Below are the code and all the weights of a small trained network. Each question names an input and a target symbol and asks about switching units off, where a switched-off unit gives its printed mean instead of its output.

import numpy as np


def w(rows, s, z=0):
    codes = np.array(rows[::2]) - 128.0
    scale = np.full(codes.shape[1], s)
    scale[-1] = z or s
    return codes * scale


def norm(h):
    return h / np.sqrt((h * h).mean(-1, keepdims=True) + 1e-5)


def f(y):
    return y / 2 * (1 + np.tanh(0.7978845608 * (y + 0.044715 * y**3)))


def softmax(a):
    e = np.exp(a - a.max(-1, keepdims=True))
    return e / e.sum(-1, keepdims=True)


def log_softmax(a):
    a = a - a.max(-1, keepdims=True)
    return a - np.log(np.exp(a).sum(-1, keepdims=True))


def net(x, mask):
    ids = ['ΛΞΩδημπτφ'.index(c) for c in x.split()]
    T = len(ids)
    res = E[ids] + P[:T]
    u = 0
    for l in range(3):
        r = norm(res)
        for j in range(2):
            rows = slice(4 * j, 4 * j + 4)
            q, k, v = (r @ M[l][rows].T for M in (Q, K, V))
            z = softmax(np.where(np.tri(T) > 0, q @ k.T / 4**0.5, -1e9)) @ v
            o = O[l][rows]
            res = res + np.where(mask[u + j], z, o[:, -1]) @ o[:, :-1]
        u += 2
        y = f(norm(res) @ A[l][:, :-1].T + A[l][:, -1])
        res = res + np.where(mask[u : u + 4], y, B[l][:, -1]) @ B[l][:, :-1]
        u += 4
    return log_softmax(norm(res)[-1] @ U[:, :-1].T + U[:, -1])


Q, K, V, O, A, B = {}, {}, {}, {}, {}, {}
E = w([
[121,171,190,102,65,102],'Λ',
[139,100,50,170,17,90],'Ξ',
[104,126,127,92,72,98],'Ω',
[155,124,158,147,88,38],'δ',
[178,100,77,79,212,144],'η',
[80,250,135,169,122,123],'μ',
[173,172,81,183,158,148],'π',
[71,157,158,95,138,192],'τ',
[98,72,76,86,166,105],'φ',
],0.014)
P = w([
[132,61,164,93,1,91],'0',
[115,151,67,52,43,91],'1',
[117,160,95,50,88,63],'2',
[113,156,107,59,99,72],'3',
[106,151,110,76,99,89],'4',
[100,142,114,90,95,108],'5',
[97,131,121,98,109,103],'6',
[92,126,126,114,107,114],'7',
[84,118,128,128,107,124],'8',
[75,106,132,150,91,147],'9',
[68,96,136,159,94,153],'10',
[61,91,141,164,103,152],'11',
[53,79,143,172,110,155],'12',
],0.0079)
Q[0] = w([
[54,159,46,95,110,147],'0.h1',
[75,140,163,99,147,155],'0.h1',
[110,220,141,159,125,94],'0.h1',
[9,135,115,177,109,40],'0.h1',
[127,123,142,110,193,129],'0.h2',
[161,114,142,151,99,93],'0.h2',
[143,115,144,109,135,140],'0.h2',
[113,130,103,149,132,134],'0.h2',
],0.012)
K[0] = w([
[102,196,96,63,75,113],'0.h1',
[84,116,169,96,176,140],'0.h1',
[118,191,164,200,136,130],'0.h1',
[9,119,82,165,123,72],'0.h1',
[144,118,115,101,114,157],'0.h2',
[144,126,115,117,119,78],'0.h2',
[105,124,105,102,134,122],'0.h2',
[155,123,135,151,130,146],'0.h2',
],0.012)
V[0] = w([
[196,123,116,97,130,125],'0.h1',
[255,118,101,67,135,127],'0.h1',
[152,138,172,159,162,91],'0.h1',
[150,112,80,82,100,159],'0.h1',
[71,128,119,130,124,148],'0.h2',
[129,174,98,109,131,85],'0.h2',
[90,35,143,101,91,172],'0.h2',
[112,170,142,228,155,171],'0.h2',
],0.0061)
O[0] = w([
[109,187,201,160,156,76,103],'0.h1',
[104,235,248,169,190,22,80],'0.h1',
[120,93,147,188,58,185,82],'0.h1',
[125,192,145,89,211,41,147],'0.h1',
[187,133,94,148,190,113,128],'0.h2',
[86,163,19,128,146,127,230],'0.h2',
[224,37,175,149,83,172,4],'0.h2',
[132,213,201,113,255,60,132],'0.h2',
],0.0039,0.0034)
A[0] = w([
[98,179,133,208,171,129,3],'0.n1',
[81,101,244,133,118,89,189],'0.n2',
[100,68,179,102,8,77,57],'0.n3',
[144,130,115,213,54,1,144],'0.n4',
],0.0086,0.0013)
B[0] = w([
[114,153,131,196,219,97,241],'0.n1',
[146,132,85,86,236,100,129],'0.n2',
[87,253,45,80,173,87,223],'0.n3',
[154,172,2,82,66,163,253],'0.n4',
],0.0074,0.0042)
Q[1] = w([
[97,179,180,76,108,124],'1.h1',
[42,151,180,156,100,69],'1.h1',
[104,92,225,107,120,170],'1.h1',
[126,111,204,61,93,63],'1.h1',
[119,149,121,116,190,167],'1.h2',
[229,70,255,96,34,149],'1.h2',
[117,193,79,102,139,140],'1.h2',
[11,141,28,112,163,105],'1.h2',
],0.014)
K[1] = w([
[170,203,100,77,105,158],'1.h1',
[130,174,135,60,45,56],'1.h1',
[175,148,167,38,87,179],'1.h1',
[144,109,59,9,98,101],'1.h1',
[160,92,114,110,149,147],'1.h2',
[192,245,80,70,62,63],'1.h2',
[87,137,78,132,135,139],'1.h2',
[81,70,158,212,160,135],'1.h2',
],0.014)
V[1] = w([
[161,77,84,127,137,110],'1.h1',
[196,170,94,169,78,70],'1.h1',
[5,157,114,100,113,116],'1.h1',
[88,90,194,81,134,81],'1.h1',
[208,196,127,74,176,203],'1.h2',
[118,165,175,121,148,248],'1.h2',
[103,72,64,114,177,155],'1.h2',
[81,161,151,68,129,164],'1.h2',
],0.011)
O[1] = w([
[142,103,143,97,159,146,114],'1.h1',
[87,35,136,112,116,169,213],'1.h1',
[126,166,254,191,118,90,197],'1.h1',
[246,127,110,168,103,110,8],'1.h1',
[182,72,147,98,224,225,161],'1.h2',
[189,190,153,83,106,205,133],'1.h2',
[161,109,189,100,136,29,176],'1.h2',
[184,111,150,132,76,180,171],'1.h2',
],0.0084,0.011)
A[1] = w([
[163,92,87,59,125,106,85],'1.n1',
[196,150,142,70,150,51,56],'1.n2',
[63,35,156,76,59,156,7],'1.n3',
[204,237,111,254,193,100,79],'1.n4',
],0.014,0.0014)
B[1] = w([
[202,84,125,130,170,95,159],'1.n1',
[75,87,178,132,99,142,154],'1.n2',
[107,51,94,158,76,151,254],'1.n3',
[213,5,26,223,150,151,181],'1.n4',
],0.015,0.0048)
Q[2] = w([
[64,161,101,89,155,117],'2.h1',
[243,228,51,121,184,79],'2.h1',
[108,184,124,127,129,188],'2.h1',
[189,167,156,174,170,46],'2.h1',
[93,133,125,250,94,195],'2.h2',
[90,180,141,123,77,135],'2.h2',
[184,150,38,204,121,95],'2.h2',
[159,121,169,166,95,75],'2.h2',
],0.014)
K[2] = w([
[156,177,120,186,179,136],'2.h1',
[186,251,77,54,116,114],'2.h1',
[139,158,135,131,170,198],'2.h1',
[136,143,126,67,174,56],'2.h1',
[124,146,75,236,74,186],'2.h2',
[98,180,117,104,94,156],'2.h2',
[198,176,98,187,121,80],'2.h2',
[128,160,194,172,146,111],'2.h2',
],0.014)
V[2] = w([
[90,196,194,174,211,183],'2.h1',
[74,88,178,82,108,96],'2.h1',
[111,11,120,85,121,171],'2.h1',
[121,76,233,203,113,102],'2.h1',
[174,138,129,13,3,126],'2.h2',
[215,201,6,204,148,157],'2.h2',
[157,127,223,227,194,82],'2.h2',
[141,216,177,187,188,93],'2.h2',
],0.0061)
O[2] = w([
[94,144,97,197,73,183,102],'2.h1',
[152,148,148,129,126,63,192],'2.h1',
[145,184,145,125,217,122,253],'2.h1',
[83,188,188,143,91,149,133],'2.h1',
[32,196,109,157,38,189,108],'2.h2',
[159,156,107,13,111,74,51],'2.h2',
[113,21,139,125,185,114,30],'2.h2',
[107,3,145,130,125,71,7],'2.h2',
],0.0057)
A[2] = w([
[195,175,144,255,196,108,2],'2.n1',
[112,100,156,140,127,210,137],'2.n2',
[173,113,193,100,38,105,239],'2.n3',
[62,174,169,36,102,123,174],'2.n4',
],0.013,0.00097)
B[2] = w([
[152,148,185,255,90,194,208],'2.n1',
[184,69,86,87,141,118,220],'2.n2',
[173,91,146,13,14,34,159],'2.n3',
[143,67,164,96,241,156,253],'2.n4',
],0.0097,0.0065)
U = w([
[83,199,224,51,177,126,212],'Λ',
[140,142,60,125,33,84,7],'Ξ',
[57,1,133,13,96,132,234],'Ω',
[171,212,99,65,154,46,4],'δ',
[205,49,180,180,196,87,112],'η',
[57,181,212,192,50,186,176],'μ',
[85,102,49,196,241,182,216],'π',
[253,87,195,67,76,219,117],'τ',
[81,61,193,150,63,2,59],'φ',
],0.0089,0.0037)

Each question gives the input, a string of symbols that net reads in full, and the target symbol t.
The units are the heads (4 rows each of Q, K, V and O) and the neurons (one row each of A and B). Each row of codes is followed by its name. A weight is (code - 128) times the scale printed after its matrix; where a second scale follows, it is the last column's (O, A, B and U).
mask holds one flag per unit, layer by layer, with each layer's heads first. A switched-off unit (its flag False) gives its mean, the last column of its rows in O or B, instead of its output. The means were averaged over made-up inputs and are rounded, as every weight is.
A unit's drop is (log p(t) with every unit on - log p(t) with that unit switched off) / (log p(t) with every unit on - log p(t) with every unit switched off).
The circuit of an input: a set's keep is (log p(t) with only the set's units on - log p(t) with every unit switched off) / (log p(t) with every unit on - log p(t) with every unit switched off). Starting from the 12 units with the biggest drops (on a tie, the unit counted first), units are removed one at a time, each time the one whose removal leaves the highest keep (on an exact tie, the one counted first), for as long as the keep stays at least 0.8.
circuit, biggest first: the units of the circuit, biggest drop first
most important unit: the unit with the biggest drop
k most important neurons: the k neurons with the biggest drops, biggest first
top k neurons in layer l: the k neurons of layer l with the biggest drops, biggest first
heads that matter: for each layer, one digit per head in row order, 1 if its drop is at least 0.15 and else 0, layers parted by /
input φ π Λ π π π δ Ω Ω τ Λ φ, target φ: heads that matter => 00 / 01 / 00
input τ φ τ η π μ φ τ π τ, target η: heads that matter => 01 / 10 / 01
input Λ τ μ π π π τ, target τ: most important unit => 0.n4
input π δ Λ, target π: top 3 neurons in layer 0 => [0.n3; 0.n4; 0.n1]
input τ Λ τ η π Λ Ω π π τ Ξ Ω, target τ: 2 most important neurons => [0.n4; 0.n3]
input η π μ φ π φ μ η Ω Ξ, target Ξ: heads that matter => 10 / 00 / 00
input τ τ π Λ Λ μ τ μ π Λ, target Λ: heads that matter => 00 / 10 / 00
input Ξ τ Ω μ π π φ μ π π μ π τ, target Λ: heads that matter => 00 / 10 / 00
input τ φ δ φ π π μ π π δ δ τ, target τ: heads that matter => 00 / 01 / 00
input μ π Ω τ φ μ μ μ μ π μ, target η: circuit, biggest first => [1.h1; 2.h2]
input η Ω π φ π μ π μ π η Ω, target π: 3 most important neurons => [0.n3; 2.n3; 2.n4]
input Ξ Ξ τ μ π δ π, target Λ: 4 most important neurons => [0.n1; 0.n3; 1.n4; 1.n3]
input Ω τ Ω δ, target τ: 2 most important neurons => [0.n4; 1.n1]
input π φ δ π Ξ Λ π π μ Λ π Λ, target Λ: 3 most important neurons => [0.n3; 1.n4; 0.n4]
input Λ Λ φ Λ τ π μ π τ π δ μ, target Λ: 3 most important neurons => [0.n4; 1.n4; 1.n3]
input π Ξ φ τ Λ Ω Λ η Ξ μ π τ, target Λ: heads that matter => 11 / 11 / 10
input μ π δ π δ η μ μ π, target μ: heads that matter => 11 / 10 / 00
input μ π π τ Λ, target τ: circuit, biggest first => [1.h2]
input Ξ μ π δ π, target Λ: circuit, biggest first => [1.h1; 1.n4; 0.h2]
input Λ Ω π π τ π τ π π φ τ, target φ: most important neuron => [0.n4]
input π π Ω Ξ μ π π μ π Λ, target π: circuit, biggest first => [0.n3; 2.n3]
input π μ π τ η μ π, target μ: heads that matter => 01 / 10 / 00
input π π μ π η τ π π, target η: heads that matter => 11 / 00 / 01
input Λ Λ δ, target δ: 3 most important neurons => [0.n4; 0.n3; 1.n1]
input Ω π π μ π τ Λ μ η, target η: heads that matter => 00 / 01 / 01
input Ω Ξ Ξ μ τ τ η η, target η: 3 most important neurons => [0.n4; 0.n3; 1.n1]
input τ φ τ μ τ Λ φ Λ, target φ: circuit, biggest first => [1.h2]
